Below are the code and all the weights of a small trained network. Each question names an input and a class and asks about switching units off, where a switched-off unit gives its printed mean instead of its output.

import numpy as np


def w(rows, s, z=0):
    codes = np.array(rows[::2]) - 128.0
    scale = np.full(codes.shape[1], s)
    scale[-1] = z or s
    return codes * scale


def f(y):
    return y / 2 * (1 + np.tanh(0.7978845608 * (y + 0.044715 * y**3)))


def log_softmax(a):
    a = a - a.max(-1, keepdims=True)
    return a - np.log(np.exp(a).sum(-1, keepdims=True))


def net(x, mask):
    res = np.array(x, float).reshape(1, 3) / 4 @ E
    y = f(res @ A[0][:, :-1].T + A[0][:, -1])
    res = res + np.where(mask, y, B[0][:, -1]) @ B[0][:, :-1]
    return log_softmax(res[-1] @ U[:, :-1].T + U[:, -1])


A, B = {}, {}
E = w([
[175,28,118,124,88,182,116,141,193,188,114,142],'x0',
[171,111,154,188,172,113,110,87,79,228,56,26],'x1',
[129,126,168,157,164,154,85,88,247,50,177,10],'x2',
],0.012)
A[0] = w([
[146,32,113,105,53,194,107,167,152,161,112,128,59],'N0',
[86,215,167,153,172,87,146,116,99,74,169,141,71],'N1',
[149,121,66,91,82,78,213,182,41,193,69,194,1],'N2',
[83,97,145,171,144,132,193,165,127,131,146,117,117],'N3',
[153,117,156,105,118,135,146,124,122,80,136,146,34],'N4',
[155,139,170,134,175,200,74,74,202,46,187,40,95],'N5',
[116,117,204,179,171,138,59,111,238,61,181,93,80],'N6',
[57,141,133,81,123,176,144,154,231,16,216,230,122],'N7',
[138,124,69,74,107,105,122,150,126,98,188,105,107],'N8',
[115,127,133,160,160,144,92,104,194,64,155,83,72],'N9',
[101,195,157,150,161,68,123,77,96,72,182,102,77],'N10',
[112,101,124,157,133,146,131,136,110,94,103,130,126],'N11',
[197,16,133,144,116,210,65,126,226,156,164,117,101],'N12',
[175,119,211,213,232,104,51,30,85,234,53,2,103],'N13',
[76,248,119,158,204,45,143,136,103,84,133,90,88],'N14',
[103,113,153,113,147,102,178,126,179,124,98,114,50],'N15',
[150,122,174,191,169,141,100,82,194,64,134,61,85],'N16',
[185,39,143,138,70,223,145,139,198,137,121,148,64],'N17',
[71,130,128,84,101,158,71,152,169,74,191,154,82],'N18',
[78,162,87,59,31,120,140,145,188,96,216,140,118],'N19',
[90,149,208,131,192,92,142,108,39,55,170,92,75],'N20',
[64,218,156,129,161,100,92,95,114,74,141,83,91],'N21',
],0.0094,0.0075)
B[0] = w([
[91,55,70,105,175,59,103,97,129,99,162,77,176],'N0',
[85,84,109,77,145,91,64,102,126,138,124,68,178],'N1',
[91,205,115,130,154,112,181,192,41,109,10,219,212],'N2',
[135,120,114,138,105,110,146,157,120,135,94,98,126],'N3',
[133,130,140,132,137,116,158,182,165,130,80,95,130],'N4',
[85,198,110,125,124,123,177,174,2,158,60,221,223],'N5',
[106,167,116,121,104,150,179,174,39,131,70,227,214],'N6',
[216,166,228,193,68,208,126,121,209,135,193,62,253],'N7',
[186,135,129,144,112,151,138,125,148,136,125,119,152],'N8',
[110,158,122,161,146,116,157,140,80,120,85,178,184],'N9',
[95,55,90,120,168,81,84,96,134,155,137,117,177],'N10',
[155,127,132,104,109,113,165,99,130,169,113,125,128],'N11',
[70,37,44,38,240,18,47,62,147,135,163,107,204],'N12',
[214,187,238,205,33,244,151,140,233,89,215,50,246],'N13',
[99,60,53,53,176,82,49,66,173,140,168,87,195],'N14',
[125,106,151,122,128,120,150,139,129,118,120,145,126],'N15',
[118,161,126,138,109,111,171,188,81,139,68,202,195],'N16',
[103,58,81,77,163,78,75,54,123,131,141,68,184],'N17',
[187,183,155,144,92,161,127,131,191,129,156,110,186],'N18',
[139,141,162,200,91,179,154,139,169,127,134,80,205],'N19',
[126,42,58,83,149,115,98,116,155,136,136,118,176],'N20',
[116,56,97,74,191,47,135,102,119,129,131,110,182],'N21',
],0.0083,0.022)
U = w([
[228,156,199,194,111,223,157,113,246,108,165,42,209],'0',
[139,163,103,125,158,132,187,143,31,113,82,254,167],'1',
[135,2,53,51,203,64,85,67,178,112,150,49,7],'2',
],0.0075,0.0017)

Each question gives the input, the list of numbers given to net, and the class t.
The units are the neurons (one row each of A and B). Each row of codes is followed by its name. A weight is (code - 128) times the scale printed after its matrix; where a second scale follows, it is the last column's (A, B and U).
mask holds one flag per neuron, in row order. A switched-off neuron (its flag False) gives its mean, the last column of its row in B, instead of its output. The means were averaged over made-up inputs and are rounded, as every weight is.
A unit's drop is (log p(t) with every unit on - log p(t) with that unit switched off) / (log p(t) with every unit on - log p(t) with every unit switched off).
The circuit of an input: a set's keep is (log p(t) with only the set's units on - log p(t) with every unit switched off) / (log p(t) with every unit on - log p(t) with every unit switched off). Starting from the 12 units with the biggest drops (on a tie, the unit counted first), units are removed one at a time, each time the one whose removal leaves the highest keep (on an exact tie, the one counted first), for as long as the keep stays at least 0.8.
units of the circuit, in order: the units of the circuit, biggest drop first
k most important neurons: the k neurons with the biggest drops, biggest first
drop of u: that unit's drop, to one decimal
input [-8,-2,-7], class 2: units of the circuit, in order	(N14)
input [-5,5,-4], class 0: 2 most important neurons	(N13, N12)
input [8,-7,4], class 2: 4 most important neurons	(N12, N17, N13, N0)
input [-8,-8,1], class 0: 3 most important neurons	(N7, N19, N12)
input [-2,1,-1], class 2: 2 most important neurons	(N7, N13)
input [-8,-4,-7], class 2: 3 most important neurons	(N14, N5, N1)
input [-6,-5,-5], class 2: 4 most important neurons	(N13, N14, N5, N1)
input [0,-5,7], class 1: 3 most important neurons	(N5, N6, N13)
input [8,-1,-7], class 2: 4 most important neurons	(N0, N17, N5, N6)
input [6,0,5], class 2: 2 most important neurons	(N12, N17)
input [-4,1,4], class 1: 4 most important neurons	(N5, N12, N6, N16)
input [-7,-6,7], class 1: 4 most important neurons	(N5, N6, N13, N16)
input [-6,-6,-5], class 0: 3 most important neurons	(N7, N12, N19)
input [-7,-8,-2], class 0: units of the circuit, in order	(N7)
input [7,2,8], class 1: 3 most important neurons	(N5, N6, N16)
input [-3,-2,3], class 1: 2 most important neurons	(N13, N12)
input [6,-7,-3], class 0: drop of N7	4.2
input [7,4,8], class 1: drop of N6	0.4
